Here is a tiny trained network, its code and every weight. The questions are about switching its units off for an input and a class, where a switched-off unit gives its printed mean instead of its output.

import numpy as np


def w(rows, s, z=0):
    codes = np.array(rows[::2]) - 128.0
    scale = np.full(codes.shape[1], s)
    scale[-1] = z or s
    return codes * scale


def f(y):
    return np.maximum(y, 0)


def log_softmax(a):
    a = a - a.max(-1, keepdims=True)
    return a - np.log(np.exp(a).sum(-1, keepdims=True))


def net(x, mask):
    res = np.array(x, float).reshape(1, 6) / 4 @ E
    y = f(res @ A[0][:, :-1].T + A[0][:, -1])
    res = res + np.where(mask, y, B[0][:, -1]) @ B[0][:, :-1]
    return log_softmax(res[-1] @ U[:, :-1].T + U[:, -1])


A, B = {}, {}
E = w([
[129,109,135,116,123,123,124,117,148,119,144,111],'x0',
[191,121,169,107,135,251,190,122,167,118,105,156],'x1',
[130,99,131,134,127,128,120,120,138,110,139,127],'x2',
[84,117,133,56,118,110,114,54,141,113,54,212],'x3',
[185,178,157,106,66,153,61,128,66,67,157,122],'x4',
[125,118,133,128,118,128,124,126,139,126,130,121],'x5',
],0.018)
A[0] = w([
[175,165,151,106,53,142,72,120,71,81,157,139,137],'N1',
[170,146,128,149,118,146,103,142,98,112,174,93,120],'N2',
[165,125,169,116,152,163,210,103,160,147,110,147,187],'N3',
[97,119,123,88,78,108,106,91,88,113,126,174,154],'N4',
[177,125,136,181,155,134,150,183,145,173,175,93,242],'N5',
[127,131,77,175,116,81,118,167,120,142,164,84,254],'N6',
[172,127,159,185,118,138,160,201,135,137,177,82,242],'N7',
[218,130,165,86,144,245,158,128,139,96,103,143,107],'N8',
],0.013,0.0065)
B[0] = w([
[151,221,238,76,72,63,174,126,54,57,127,93,233],'N1',
[146,191,151,131,105,148,196,161,62,78,181,91,200],'N2',
[150,75,115,163,171,188,137,108,188,112,121,177,211],'N3',
[122,131,162,43,160,112,36,64,113,196,67,104,193],'N4',
[173,83,74,174,106,167,74,187,85,177,241,103,229],'N5',
[26,136,150,156,210,98,106,219,129,54,147,78,218],'N6',
[181,129,122,213,124,191,194,164,108,148,191,131,239],'N7',
[198,207,105,102,78,133,96,126,188,108,157,255,253],'N8',
],0.0094,0.026)
U = w([
[57,91,73,167,177,104,113,203,149,154,143,86,214],'0',
[2,86,81,126,185,2,142,69,195,226,84,149,253],'1',
[157,91,94,186,134,182,121,129,169,209,169,138,62],'2',
[118,97,130,102,184,200,170,67,211,119,41,158,122],'3',
[95,172,177,145,140,101,173,173,68,57,123,66,109],'4',
[103,157,177,87,119,88,85,79,45,137,95,65,155],'5',
[178,177,130,147,65,136,218,126,110,116,163,138,48],'6',
[148,187,148,64,65,120,93,112,179,93,85,147,47],'7',
],0.0098,0.0052)

Each question gives the input, the list of numbers given to net, and the class t.
The units are the neurons (one row each of A and B). Each row of codes is followed by its name. A weight is (code - 128) times the scale printed after its matrix; where a second scale follows, it is the last column's (A, B and U).
mask holds one flag per neuron, in row order. A switched-off neuron (its flag False) gives its mean, the last column of its row in B, instead of its output. The means were averaged over made-up inputs and are rounded, as every weight is.
A unit's drop is (log p(t) with every unit on - log p(t) with that unit switched off) / (log p(t) with every unit on - log p(t) with every unit switched off).
The circuit of an input: a set's keep is (log p(t) with only the set's units on - log p(t) with every unit switched off) / (log p(t) with every unit on - log p(t) with every unit switched off). Starting from all 8 units, units are removed one at a time, each time the one whose removal leaves the highest keep (on an exact tie, the one counted first), for as long as the keep stays at least 0.8.
units of the circuit, in order: the units of the circuit, biggest drop first
most important unit: the unit with the biggest drop
k most important neurons: the k neurons with the biggest drops, biggest first
drop when u is switched off: that unit's drop, to one decimal
input [-6,0,2,4,6,-5], class 5: units of the circuit, in order -> N4
input [-7,-1,-2,-4,-8,0], class 0: 2 most important neurons -> N6, N8
input [-3,2,-7,3,-1,-4], class 3: units of the circuit, in order -> N1, N5
input [0,0,-3,1,-8,-5], class 1: units of the circuit, in order -> N7, N2
input [-6,-4,8,-5,-2,2], class 0: units of the circuit, in order -> N1, N6
input [1,7,-6,4,1,-8], class 7: 2 most important neurons -> N8, N7
input [6,-7,8,-8,-3,-5], class 0: 2 most important neurons -> N6, N1
input [2,1,7,-6,-7,-8], class 2: 4 most important neurons -> N7, N5, N1, N3
input [3,0,-2,-4,4,2], class 4: 4 most important neurons -> N8, N6, N1, N3
input [-2,0,-2,-2,2,2], class 4: 2 most important neurons -> N8, N3
input [7,-3,2,1,1,8], class 5: 2 most important neurons -> N8, N7
input [-4,-8,-1,1,3,-2], class 5: 2 most important neurons -> N4, N7
input [-5,1,0,1,-3,1], class 3: 3 most important neurons -> N5, N7, N6
input [-8,-8,-4,3,6,4], class 5: most important neuron -> N4
input [-8,1,6,-1,-3,0], class 2: 2 most important neurons -> N1, N6
input [-1,-6,1,7,0,2], class 1: 2 most important neurons -> N1, N2
input [3,-8,1,-1,-2,8], class 0: 2 most important neurons -> N1, N6
input [-2,-6,3,-2,-1,-1], class 0: drop when N1 is switched off -> 1.0
input [4,-2,1,-3,1,4], class 4: drop when N5 is switched off -> 0.0
input [-2,-6,4,3,1,-4], class 5: drop when N3 is switched off -> 0.1
input [-6,2,-5,6,-6,-2], class 3: most important unit -> N3
input [-5,4,7,8,-1,-2], class 3: 2 most important neurons -> N1, N3
input [7,-2,5,-6,2,-5], class 4: drop when N6 is switched off -> 1.1
input [5,6,1,4,1,-2], class 7: 2 most important neurons -> N8, N7
